Below are the code and all the weights of a small trained network. Each question names an input and a class and asks about switching units off, where a switched-off unit gives its printed mean instead of its output.

import numpy as np


def w(rows, s, z=0):
    codes = np.array(rows[::2]) - 128.0
    scale = np.full(codes.shape[1], s)
    scale[-1] = z or s
    return codes * scale


def norm(h):
    return h / np.sqrt((h * h).mean(-1, keepdims=True) + 1e-5)


def f(y):
    return y / 2 * (1 + np.tanh(0.7978845608 * (y + 0.044715 * y**3)))


def log_softmax(a):
    a = a - a.max(-1, keepdims=True)
    return a - np.log(np.exp(a).sum(-1, keepdims=True))


def net(x, mask):
    res = np.array(x, float).reshape(1, 7) / 4 @ E
    u = 0
    for l in range(3):
        y = f(norm(res) @ A[l][:, :-1].T + A[l][:, -1])
        res = res + np.where(mask[u : u + 6], y, B[l][:, -1]) @ B[l][:, :-1]
        u += 6
    return log_softmax(norm(res)[-1] @ U[:, :-1].T + U[:, -1])


A, B = {}, {}
E = w([
[106,183,132,137],'x0',
[88,75,155,253],'x1',
[172,111,66,106],'x2',
[149,56,169,164],'x3',
[92,100,101,48],'x4',
[157,168,83,159],'x5',
[54,173,47,102],'x6',
],0.0081)
A[0] = w([
[131,110,118,118,67],'0.n1',
[65,99,149,142,2],'0.n2',
[152,98,113,251,61],'0.n3',
[202,115,96,96,103],'0.n4',
[147,193,145,166,141],'0.n5',
[145,175,167,146,73],'0.n6',
],0.016,0.0058)
B[0] = w([
[140,143,211,91,112],'0.n1',
[222,49,94,67,146],'0.n2',
[63,81,152,254,253],'0.n3',
[205,183,181,134,181],'0.n4',
[82,207,230,110,183],'0.n5',
[74,157,246,111,144],'0.n6',
],0.0085,0.006)
A[1] = w([
[76,254,52,149,110],'1.n1',
[189,158,138,129,27],'1.n2',
[147,179,86,163,15],'1.n3',
[142,101,145,208,4],'1.n4',
[166,86,152,13,97],'1.n5',
[73,87,150,87,20],'1.n6',
],0.0097,0.0048)
B[1] = w([
[1,129,8,83,254],'1.n1',
[177,96,127,17,110],'1.n2',
[84,108,184,76,101],'1.n3',
[182,92,98,213,170],'1.n4',
[117,74,127,180,228],'1.n5',
[162,13,196,127,113],'1.n6',
],0.0084,0.0033)
A[2] = w([
[233,114,160,70,133],'2.n1',
[81,218,235,116,1],'2.n2',
[1,12,185,136,123],'2.n3',
[243,159,109,45,184],'2.n4',
[124,48,117,72,81],'2.n5',
[122,5,142,10,113],'2.n6',
],0.0094,0.006)
B[2] = w([
[174,175,102,131,166],'2.n1',
[140,153,217,83,147],'2.n2',
[128,88,122,72,254],'2.n3',
[141,155,97,250,187],'2.n4',
[149,131,158,126,141],'2.n5',
[198,133,109,100,187],'2.n6',
],0.016,0.0064)
U = w([
[240,193,112,173,118],'0',
[39,177,45,56,198],'1',
[59,130,170,149,193],'2',
[73,5,189,254,3],'3',
[101,192,250,90,128],'4',
[187,37,145,38,88],'5',
],0.018,0.0016)

Each question gives the input, the list of numbers given to net, and the class t.
The units are the neurons (one row each of A and B). Each row of codes is followed by its name. A weight is (code - 128) times the scale printed after its matrix; where a second scale follows, it is the last column's (A, B and U).
mask holds one flag per neuron, layer by layer. A switched-off neuron (its flag False) gives its mean, the last column of its row in B, instead of its output. The means were averaged over made-up inputs and are rounded, as every weight is.
A unit's drop is (log p(t) with every unit on - log p(t) with that unit switched off) / (log p(t) with every unit on - log p(t) with every unit switched off).
The circuit of an input: a set's keep is (log p(t) with only the set's units on - log p(t) with every unit switched off) / (log p(t) with every unit on - log p(t) with every unit switched off). Starting from the 12 units with the biggest drops (on a tie, the unit counted first), units are removed one at a time, each time the one whose removal leaves the highest keep (on an exact tie, the one counted first), for as long as the keep stays at least 0.8.
units of the circuit, in order: the units of the circuit, biggest drop first
unit that matters most: the unit with the biggest drop
top k neurons: the k neurons with the biggest drops, biggest first
k most important neurons of layer l: the k neurons of layer l with the biggest drops, biggest first
drop when u is switched off: that unit's drop, to one decimal
input [-1,0,2,-7,8,-3,-7], class 0: 2 most important neurons of layer 0 : (0.n3; 0.n4)
input [-1,-4,4,3,-3,-8,0], class 0: unit that matters most : 0.n4
input [-4,-1,-5,2,-4,2,2], class 2: top 2 neurons : (0.n5; 0.n3)
input [-4,-6,-3,7,-8,-8,-3], class 0: units of the circuit, in order : (0.n3; 2.n1)
input [-8,-4,0,-4,3,-7,6], class 5: units of the circuit, in order : (2.n6; 1.n6)
input [-1,8,-2,2,6,-3,4], class 5: units of the circuit, in order : (0.n2; 2.n3)
input [3,-3,-2,5,-1,-1,2], class 4: top 3 neurons : (2.n2; 0.n6; 0.n2)
input [5,1,8,4,2,-8,8], class 5: top 2 neurons : (1.n6; 2.n6)
input [8,7,-7,-6,-6,6,-5], class 4: top 4 neurons : (0.n5; 0.n6; 2.n2; 2.n4)
input [-5,6,-5,3,8,3,1], class 5: top 2 neurons : (0.n2; 2.n3)
input [4,-4,7,-4,-1,-5,0], class 0: top 3 neurons : (0.n4; 0.n3; 2.n4)
input [0,-4,-5,6,0,5,-3], class 4: top 2 neurons : (0.n6; 2.n2)
input [8,2,-4,-3,-3,4,-8], class 4: 2 most important neurons of layer 0 : (0.n5; 0.n6)
input [0,0,-3,-2,-5,7,0], class 4: units of the circuit, in order : (0.n5)
input [-4,2,8,-7,-8,-2,-8], class 3: top 2 neurons : (0.n3; 2.n6)
input [3,8,-7,-7,4,-8,-2], class 5: 2 most important neurons of layer 0 : (0.n2; 0.n3)
input [-4,1,7,-4,-7,-3,-3], class 3: 2 most important neurons of layer 2 : (2.n6; 2.n1)
input [-7,4,-2,-8,2,-5,2], class 5: drop when 0.n2 is switched off : 0.0
input [1,3,-5,-4,8,5,-7], class 5: drop when 0.n2 is switched off : 0.1
input [7,-1,3,-4,-3,3,1], class 1: units of the circuit, in order : (1.n1)
